Here is a tiny trained network, its code and every weight. The questions are about switching its units off for an input and a target symbol, where a switched-off unit gives its printed mean instead of its output.

import numpy as np


def w(rows, s, z=0):
    codes = np.array(rows[::2]) - 128.0
    scale = np.full(codes.shape[1], s)
    scale[-1] = z or s
    return codes * scale


def norm(h):
    return h / np.sqrt((h * h).mean(-1, keepdims=True) + 1e-5)


def f(y):
    return np.maximum(y, 0)


def softmax(a):
    e = np.exp(a - a.max(-1, keepdims=True))
    return e / e.sum(-1, keepdims=True)


def log_softmax(a):
    a = a - a.max(-1, keepdims=True)
    return a - np.log(np.exp(a).sum(-1, keepdims=True))


def net(x, mask):
    ids = ['ΓΘΦΨεζημτ'.index(c) for c in x.split()]
    T = len(ids)
    res = E[ids] + P[:T]
    u = 0
    for l in range(2):
        r = norm(res)
        for j in range(3):
            rows = slice(4 * j, 4 * j + 4)
            q, k, v = (r @ M[l][rows].T for M in (Q, K, V))
            z = softmax(np.where(np.tri(T) > 0, q @ k.T / 4**0.5, -1e9)) @ v
            o = O[l][rows]
            res = res + np.where(mask[u + j], z, o[:, -1]) @ o[:, :-1]
        u += 3
        y = f(norm(res) @ A[l][:, :-1].T + A[l][:, -1])
        res = res + np.where(mask[u : u + 4], y, B[l][:, -1]) @ B[l][:, :-1]
        u += 4
    return log_softmax(norm(res)[-1] @ U[:, :-1].T + U[:, -1])


Q, K, V, O, A, B = {}, {}, {}, {}, {}, {}
E = w([
[221,41,212,246],'Γ',
[54,171,163,118],'Θ',
[109,7,93,245],'Φ',
[130,48,88,105],'Ψ',
[223,64,52,18],'ε',
[53,47,87,99],'ζ',
[147,181,89,81],'η',
[157,129,146,121],'μ',
[216,51,205,166],'τ',
],0.016)
P = w([
[106,29,165,254],'0',
[111,66,137,207],'1',
[108,81,127,184],'2',
[105,90,121,173],'3',
[101,92,117,170],'4',
[99,100,101,174],'5',
[96,100,98,177],'6',
[93,104,89,180],'7',
[91,110,79,185],'8',
[89,106,80,185],'9',
[87,109,75,187],'10',
],0.0051)
Q[0] = w([
[211,201,7,56],'L0H1',
[42,206,176,186],'L0H1',
[115,67,155,143],'L0H1',
[94,125,39,168],'L0H1',
[32,250,62,45],'L0H2',
[98,51,158,174],'L0H2',
[171,209,147,160],'L0H2',
[92,201,103,26],'L0H2',
[54,59,55,122],'L0H3',
[67,139,56,109],'L0H3',
[25,147,83,145],'L0H3',
[131,128,172,132],'L0H3',
],0.013)
K[0] = w([
[44,170,129,58],'L0H1',
[136,88,180,172],'L0H1',
[192,156,121,143],'L0H1',
[95,118,101,163],'L0H1',
[83,176,63,78],'L0H2',
[167,107,139,159],'L0H2',
[62,89,147,105],'L0H2',
[87,231,94,80],'L0H2',
[6,204,112,90],'L0H3',
[142,161,118,96],'L0H3',
[127,157,90,107],'L0H3',
[124,95,135,87],'L0H3',
],0.016)
V[0] = w([
[131,125,133,118],'L0H1',
[254,174,91,207],'L0H1',
[149,162,113,120],'L0H1',
[123,99,103,113],'L0H1',
[78,114,157,187],'L0H2',
[150,106,85,163],'L0H2',
[84,100,65,100],'L0H2',
[175,148,7,145],'L0H2',
[18,152,104,150],'L0H3',
[48,40,177,136],'L0H3',
[96,57,136,70],'L0H3',
[200,122,117,201],'L0H3',
],0.0074)
O[0] = w([
[131,132,124,123,125],'L0H1',
[119,119,165,149,252],'L0H1',
[136,162,178,104,105],'L0H1',
[94,127,98,125,130],'L0H1',
[131,202,139,55,167],'L0H2',
[135,47,66,173,190],'L0H2',
[196,146,238,99,46],'L0H2',
[75,75,147,188,127],'L0H2',
[171,88,254,132,74],'L0H3',
[63,57,158,238,145],'L0H3',
[125,81,149,142,114],'L0H3',
[107,130,31,149,217],'L0H3',
],0.0061,0.0043)
A[0] = w([
[146,62,124,203,151],'L0N1',
[12,91,122,38,87],'L0N2',
[138,155,150,185,4],'L0N3',
[137,178,66,175,173],'L0N4',
],0.011,0.0025)
B[0] = w([
[216,119,36,152,247],'L0N1',
[148,71,254,160,155],'L0N2',
[192,62,150,24,143],'L0N3',
[169,96,229,133,178],'L0N4',
],0.0085,0.011)
Q[1] = w([
[120,67,105,148],'L1H1',
[20,208,108,123],'L1H1',
[145,86,144,177],'L1H1',
[78,221,75,80],'L1H1',
[177,75,157,120],'L1H2',
[123,123,118,124],'L1H2',
[118,148,168,165],'L1H2',
[7,158,106,145],'L1H2',
[152,117,186,108],'L1H3',
[132,161,126,160],'L1H3',
[163,178,177,100],'L1H3',
[147,156,166,64],'L1H3',
],0.02)
K[1] = w([
[125,196,125,139],'L1H1',
[2,29,63,176],'L1H1',
[129,180,131,80],'L1H1',
[64,55,106,172],'L1H1',
[106,62,161,138],'L1H2',
[158,117,122,144],'L1H2',
[138,111,111,114],'L1H2',
[109,166,28,110],'L1H2',
[98,146,177,93],'L1H3',
[162,163,94,141],'L1H3',
[124,175,116,84],'L1H3',
[120,143,103,29],'L1H3',
],0.022)
V[1] = w([
[38,198,84,144],'L1H1',
[108,113,180,162],'L1H1',
[89,169,76,163],'L1H1',
[124,156,147,89],'L1H1',
[165,109,146,132],'L1H2',
[113,161,103,162],'L1H2',
[101,99,85,146],'L1H2',
[198,132,92,114],'L1H2',
[143,108,2,105],'L1H3',
[153,82,126,171],'L1H3',
[128,95,113,144],'L1H3',
[135,137,118,86],'L1H3',
],0.013)
O[1] = w([
[232,206,47,189,5],'L1H1',
[102,182,148,53,126],'L1H1',
[186,164,108,195,60],'L1H1',
[102,61,74,123,127],'L1H1',
[155,211,118,83,169],'L1H2',
[115,97,255,131,95],'L1H2',
[80,61,76,22,117],'L1H2',
[147,209,77,136,133],'L1H2',
[114,155,215,45,149],'L1H3',
[33,221,104,89,197],'L1H3',
[55,221,124,135,158],'L1H3',
[99,13,166,147,108],'L1H3',
],0.0057,0.015)
A[1] = w([
[57,101,211,201,45],'L1N1',
[38,142,84,230,2],'L1N2',
[86,141,255,135,90],'L1N3',
[66,149,60,44,4],'L1N4',
],0.0088,0.0062)
B[1] = w([
[134,225,165,179,221],'L1N1',
[57,250,118,186,164],'L1N2',
[212,155,127,164,253],'L1N3',
[194,138,151,181,193],'L1N4',
],0.013,0.0023)
U = w([
[202,102,91,220,63],'Γ',
[197,157,219,183,58],'Θ',
[51,173,68,203,71],'Φ',
[57,79,93,82,219],'Ψ',
[168,148,58,20,65],'ε',
[81,82,198,191,135],'ζ',
[185,112,173,59,194],'η',
[110,212,122,94,254],'μ',
[150,162,4,79,105],'τ',
],0.018,0.0041)

Each question gives the input, a string of symbols that net reads in full, and the target symbol t.
The units are the heads (4 rows each of Q, K, V and O) and the neurons (one row each of A and B). Each row of codes is followed by its name. A weight is (code - 128) times the scale printed after its matrix; where a second scale follows, it is the last column's (O, A, B and U).
mask holds one flag per unit, layer by layer, with each layer's heads first. A switched-off unit (its flag False) gives its mean, the last column of its rows in O or B, instead of its output. The means were averaged over made-up inputs and are rounded, as every weight is.
A unit's drop is (log p(t) with every unit on - log p(t) with that unit switched off) / (log p(t) with every unit on - log p(t) with every unit switched off).
The circuit of an input: a set's keep is (log p(t) with only the set's units on - log p(t) with every unit switched off) / (log p(t) with every unit on - log p(t) with every unit switched off). Starting from the 12 units with the biggest drops (on a tie, the unit counted first), units are removed one at a time, each time the one whose removal leaves the highest keep (on an exact tie, the one counted first), for as long as the keep stays at least 0.8.
circuit, biggest first: the units of the circuit, biggest drop first
most important unit: the unit with the biggest drop
top k neurons: the k neurons with the biggest drops, biggest first
k most important neurons of layer l: the k neurons of layer l with the biggest drops, biggest first
which heads matter: for each layer, one digit per head in row order, 1 if its drop is at least 0.15 and else 0, layers parted by /
input Γ Γ Φ τ Γ η Ψ, target η: most important unit	L0H2
input Γ Θ Ψ Γ τ Γ Γ Φ, target Φ: which heads matter	011 / 101
input μ η η η Ψ Γ Ψ Φ, target τ: which heads matter	001 / 000
input ζ η Γ Φ Γ Γ Γ, target Ψ: 3 most important neurons of layer 0	L0N1, L0N4, L0N2
input η η Γ Γ Ψ ζ Φ Γ Ψ η, target Ψ: which heads matter	011 / 111
input ε ζ ε η Γ Φ, target Ψ: circuit, biggest first	L0H3, L0H2, L1H1, L0N1
input Γ η Γ τ Γ Ψ, target η: circuit, biggest first	L0H3, L0N1, L1H3
input ζ Ψ τ Γ Γ Ψ η η Ψ η, target Ψ: circuit, biggest first	L0H2, L0H3, L0N1, L1H1
input Γ η τ Θ τ μ Ψ, target ζ: which heads matter	001 / 010
input Ψ η Γ Γ Γ τ, target Γ: top 3 neurons	L1N4, L0N4, L0N1
input Γ ζ Φ Ψ η η ζ, target ζ: top 2 neurons	L0N2, L0N1
input η η Γ Φ ζ τ Γ η ε, target Ψ: top 2 neurons	L0N1, L0N2
input Θ η ζ Γ Γ Θ μ, target ζ: circuit, biggest first	L0N4, L0H3, L1H2
input τ η Γ, target Φ: most important unit	L0H3
input ε Ψ η τ τ η Γ Γ η, target Θ: top 2 neurons	L0N1, L0N3
input ε Γ Γ ζ ζ η ζ Φ τ τ, target Ψ: 2 most important neurons of layer 0	L0N4, L0N1
input ζ η τ Γ Φ Γ Ψ μ, target Ψ: circuit, biggest first	L0H2, L0N4, L1H1, L0H3
input Γ Γ Ψ Ψ η Ψ Ψ Γ, target Φ: circuit, biggest first	L0H3, L1H3, L1N2
input τ Ψ Γ μ ζ τ η τ Ψ τ Φ, target Ψ: circuit, biggest first	L0H2, L0H3, L0N1, L1H1
input Γ ζ η ε Γ μ, target Ψ: circuit, biggest first	L0H2, L0N4, L0H3, L1H1
input Γ Γ ζ, target ζ: circuit, biggest first	L0H3
input Φ Θ η Θ Γ τ η Ψ η Ψ, target ζ: which heads matter	011 / 010
input Γ η Ψ Ψ Γ η, target η: which heads matter	001 / 101
input Γ η μ Φ Ψ Ψ η η Γ Φ, target τ: top 3 neurons	L0N2, L0N1, L1N1
input Φ μ Ψ Ψ τ Ψ Θ Γ τ, target τ: which heads matter	010 / 101
input μ Θ Γ Γ Φ Γ Γ η, target ζ: circuit, biggest first	L0N1, L0H3, L0H2, L1H2
input Φ η Γ ζ Γ, target Ψ: most important unit	L0N2
input η Θ Ψ μ Γ Γ ε η, target η: which heads matter	101 / 000
